Below are the code and all the weights of a small trained network. Each question names an input and a class and asks about switching units off, where a switched-off unit gives its printed mean instead of its output.

import numpy as np


def w(rows, s, z=0):
    codes = np.array(rows[::2]) - 128.0
    scale = np.full(codes.shape[1], s)
    scale[-1] = z or s
    return codes * scale


def f(y):
    return y / 2 * (1 + np.tanh(0.7978845608 * (y + 0.044715 * y**3)))


def log_softmax(a):
    a = a - a.max(-1, keepdims=True)
    return a - np.log(np.exp(a).sum(-1, keepdims=True))


def net(x, mask):
    res = np.array(x, float).reshape(1, 3) / 4 @ E
    y = f(res @ A[0][:, :-1].T + A[0][:, -1])
    res = res + np.where(mask, y, B[0][:, -1]) @ B[0][:, :-1]
    return log_softmax(res[-1] @ U[:, :-1].T + U[:, -1])


A, B = {}, {}
E = w([
[74,169,167,72,80,182,156,98,155,195,164],'x0',
[224,212,173,131,69,43,143,90,124,213,210],'x1',
[61,118,134,118,121,19,180,118,246,170,67],'x2',
],0.013)
A[0] = w([
[126,131,133,129,167,75,151,143,164,140,80,146],'N1',
[144,161,184,139,6,103,115,41,147,185,193,201],'N2',
[132,126,106,116,132,182,113,148,128,138,121,107],'N3',
[84,95,129,148,132,145,136,143,136,92,97,154],'N4',
[131,138,117,75,135,207,117,119,92,78,155,254],'N5',
[59,149,160,69,95,109,208,68,195,190,113,157],'N6',
[145,149,121,93,101,122,155,116,168,149,144,159],'N7',
[134,196,195,89,78,99,153,31,143,173,207,189],'N8',
[129,96,91,151,192,134,107,164,101,67,104,231],'N9',
[135,123,135,119,109,128,137,115,122,148,135,123],'N10',
[183,152,91,168,138,93,101,143,113,112,123,77],'N11',
[107,107,108,122,163,175,148,139,153,103,106,114],'N12',
[112,84,112,148,165,84,123,102,120,167,120,122],'N13',
],0.014,0.0057)
B[0] = w([
[150,212,97,171,162,110,148,124,31,218,139,196],'N1',
[153,133,52,39,7,74,56,73,166,177,93,251],'N2',
[132,79,137,86,102,169,107,181,138,83,104,157],'N3',
[70,126,115,104,163,127,74,180,100,163,143,205],'N4',
[90,124,194,78,30,170,101,74,185,105,161,212],'N5',
[171,32,234,164,127,210,233,39,87,98,128,249],'N6',
[189,114,131,128,78,82,132,127,123,188,68,173],'N7',
[154,167,73,46,2,125,108,37,117,233,65,252],'N8',
[107,136,78,206,158,77,39,141,186,57,209,239],'N9',
[105,124,94,124,56,90,145,167,148,167,135,142],'N10',
[134,29,114,215,182,189,141,89,91,96,217,165],'N11',
[66,100,108,108,109,117,62,211,190,41,167,197],'N12',
[137,176,109,126,153,82,167,164,121,195,125,160],'N13',
],0.0087,0.023)
U = w([
[142,76,137,244,184,167,116,90,122,51,180,176],'0',
[125,183,22,181,158,58,44,185,139,143,134,108],'1',
[80,111,162,54,50,203,21,192,165,20,153,124],'2',
[109,122,233,129,162,153,254,144,110,143,94,89],'3',
[138,193,143,182,200,168,168,136,174,124,103,3],'4',
[170,147,141,62,35,146,165,21,120,181,99,168],'5',
],0.008,0.0036)

Each question gives the input, the list of numbers given to net, and the class t.
The units are the neurons (one row each of A and B). Each row of codes is followed by its name. A weight is (code - 128) times the scale printed after its matrix; where a second scale follows, it is the last column's (A, B and U).
mask holds one flag per neuron, in row order. A switched-off neuron (its flag False) gives its mean, the last column of its row in B, instead of its output. The means were averaged over made-up inputs and are rounded, as every weight is.
A unit's drop is (log p(t) with every unit on - log p(t) with that unit switched off) / (log p(t) with every unit on - log p(t) with every unit switched off).
The circuit of an input: a set's keep is (log p(t) with only the set's units on - log p(t) with every unit switched off) / (log p(t) with every unit on - log p(t) with every unit switched off). Starting from the 12 units with the biggest drops (on a tie, the unit counted first), units are removed one at a time, each time the one whose removal leaves the highest keep (on an exact tie, the one counted first), for as long as the keep stays at least 0.8.
units of the circuit, in order: the units of the circuit, biggest drop first
most important unit: the unit with the biggest drop
top k neurons: the k neurons with the biggest drops, biggest first
drop when u is switched off: that unit's drop, to one decimal
input [-8,2,-1], class 0: most important unit	N11
input [1,-6,5], class 0: units of the circuit, in order	(N2, N8)
input [4,0,-8], class 2: top 2 neurons	(N6, N5)
input [-2,-1,-7], class 2: top 2 neurons	(N5, N6)
input [8,-5,1], class 2: top 3 neurons	(N12, N1, N8)
input [5,-3,5], class 3: top 3 neurons	(N2, N6, N8)
input [-6,-1,-7], class 0: top 4 neurons	(N11, N2, N8, N9)
input [8,-4,0], class 2: top 2 neurons	(N8, N1)
input [-7,3,1], class 0: top 2 neurons	(N11, N2)
input [-5,3,0], class 0: drop when N11 is switched off	0.2
input [0,0,-3], class 2: drop when N6 is switched off	0.2
input [-6,0,6], class 1: drop when N6 is switched off	0.1
